Here is a tiny trained network, its code and every weight. The questions are about switching its units off for an input and a class, where a switched-off unit gives its printed mean instead of its output.

import numpy as np


def w(rows, s, z=0):
    codes = np.array(rows[::2]) - 128.0
    scale = np.full(codes.shape[1], s)
    scale[-1] = z or s
    return codes * scale


def f(y):
    return np.maximum(y, 0)


def log_softmax(a):
    a = a - a.max(-1, keepdims=True)
    return a - np.log(np.exp(a).sum(-1, keepdims=True))


def net(x, mask):
    res = np.array(x, float).reshape(1, 3) / 4 @ E
    y = f(res @ A[0][:, :-1].T + A[0][:, -1])
    res = res + np.where(mask, y, B[0][:, -1]) @ B[0][:, :-1]
    return log_softmax(res[-1] @ U[:, :-1].T + U[:, -1])


A, B = {}, {}
E = w([
[197,147,216,145,149,74,126],'x0',
[169,199,87,148,158,156,199],'x1',
[102,135,179,153,3,146,185],'x2',
],0.015)
A[0] = w([
[190,131,188,183,75,70,158,72],'N0',
[74,160,95,108,92,194,180,106],'N1',
[184,170,201,150,123,62,187,236],'N2',
[196,190,92,152,163,132,184,6],'N3',
[106,171,96,83,190,137,113,10],'N4',
[134,175,88,228,171,224,253,142],'N5',
[95,133,198,169,100,135,137,208],'N6',
[124,110,168,180,59,127,163,89],'N7',
[164,201,137,130,170,168,132,2],'N8',
[40,85,28,79,123,160,133,156],'N9',
[170,120,177,83,165,76,18,157],'N10',
[191,165,200,117,130,102,159,28],'N11',
[95,204,73,105,59,191,156,133],'N12',
[61,84,117,108,119,114,94,113],'N13',
[164,181,86,227,175,129,184,92],'N14',
[88,1,154,118,69,120,58,84],'N15',
[85,87,192,96,203,4,70,162],'N16',
[151,108,41,118,201,115,128,39],'N17',
[186,200,102,174,175,119,171,237],'N18',
[133,132,67,109,211,134,110,249],'N19',
[195,135,91,145,133,120,150,36],'N20',
[35,196,204,182,37,78,142,111],'N21',
[108,114,161,104,185,22,81,157],'N22',
[123,133,112,174,117,137,225,100],'N23',
],0.0089,0.0078)
B[0] = w([
[103,101,111,146,192,163,119,191],'N0',
[151,170,129,54,83,97,141,198],'N1',
[117,70,190,180,125,119,90,247],'N2',
[44,41,200,192,173,104,42,177],'N3',
[156,146,103,93,164,152,143,154],'N4',
[119,195,156,92,86,121,172,251],'N5',
[174,138,89,105,164,191,172,206],'N6',
[109,132,139,173,147,140,149,190],'N7',
[105,104,145,158,99,82,93,152],'N8',
[116,52,130,163,180,189,135,237],'N9',
[162,169,148,97,79,75,128,232],'N10',
[140,135,92,153,190,210,154,170],'N11',
[160,166,148,100,112,83,122,215],'N12',
[89,69,108,177,166,136,128,179],'N13',
[100,83,118,172,220,194,74,197],'N14',
[113,109,95,169,222,197,157,218],'N15',
[167,173,159,75,71,79,119,244],'N16',
[132,128,75,140,180,212,165,184],'N17',
[193,183,41,104,140,185,198,243],'N18',
[96,53,196,255,121,89,70,252],'N19',
[132,67,137,139,100,88,116,145],'N20',
[96,124,110,181,187,171,97,225],'N21',
[155,164,121,114,107,67,145,217],'N22',
[167,162,124,47,65,90,176,181],'N23',
],0.0087,0.013)
U = w([
[94,62,206,206,161,85,92,154],'0',
[134,129,57,133,190,171,181,42],'1',
[159,188,139,4,46,34,163,248],'2',
],0.011,0.0013)

Each question gives the input, the list of numbers given to net, and the class t.
The units are the neurons (one row each of A and B). Each row of codes is followed by its name. A weight is (code - 128) times the scale printed after its matrix; where a second scale follows, it is the last column's (A, B and U).
mask holds one flag per neuron, in row order. A switched-off neuron (its flag False) gives its mean, the last column of its row in B, instead of its output. The means were averaged over made-up inputs and are rounded, as every weight is.
A unit's drop is (log p(t) with every unit on - log p(t) with that unit switched off) / (log p(t) with every unit on - log p(t) with every unit switched off).
The circuit of an input: a set's keep is (log p(t) with only the set's units on - log p(t) with every unit switched off) / (log p(t) with every unit on - log p(t) with every unit switched off). Starting from the 12 units with the biggest drops (on a tie, the unit counted first), units are removed one at a time, each time the one whose removal leaves the highest keep (on an exact tie, the one counted first), for as long as the keep stays at least 0.8.
circuit, biggest first: the units of the circuit, biggest drop first
unit that matters most: the unit with the biggest drop
top k neurons: the k neurons with the biggest drops, biggest first
drop when u is switched off: that unit's drop, to one decimal
input [-6,-3,-6], class 0: top 2 neurons : N19, N18
input [1,6,-1], class 0: circuit, biggest first : N3
input [-8,-6,4], class 1: top 2 neurons : N19, N15
input [-3,-7,1], class 1: top 3 neurons : N19, N15, N2
input [-6,0,-8], class 0: top 2 neurons : N19, N6
input [1,-1,0], class 2: top 2 neurons : N19, N9
input [-7,-2,-3], class 0: top 2 neurons : N19, N18
input [6,-2,0], class 2: circuit, biggest first : N19, N16
input [-6,-5,-6], class 0: top 2 neurons : N19, N18
input [1,7,-6], class 0: top 3 neurons : N19, N3, N8
input [0,0,-6], class 0: top 3 neurons : N19, N5, N6
input [-2,2,1], class 2: top 2 neurons : N15, N21
input [8,2,2], class 1: top 3 neurons : N19, N18, N11
input [1,-3,-8], class 2: unit that matters most : N16
input [5,4,-2], class 0: top 2 neurons : N2, N3
input [-4,1,6], class 2: top 2 neurons : N1, N12
input [4,5,-8], class 0: top 2 neurons : N19, N3
input [4,7,-3], class 0: top 3 neurons : N3, N19, N2
input [2,-5,-3], class 2: drop when N16 is switched off : 0.1
input [-7,-5,5], class 1: drop when N19 is switched off : 0.2
input [1,0,-1], class 2: drop when N23 is switched off : -0.1
input [-4,-7,2], class 1: drop when N2 is switched off : 0.3
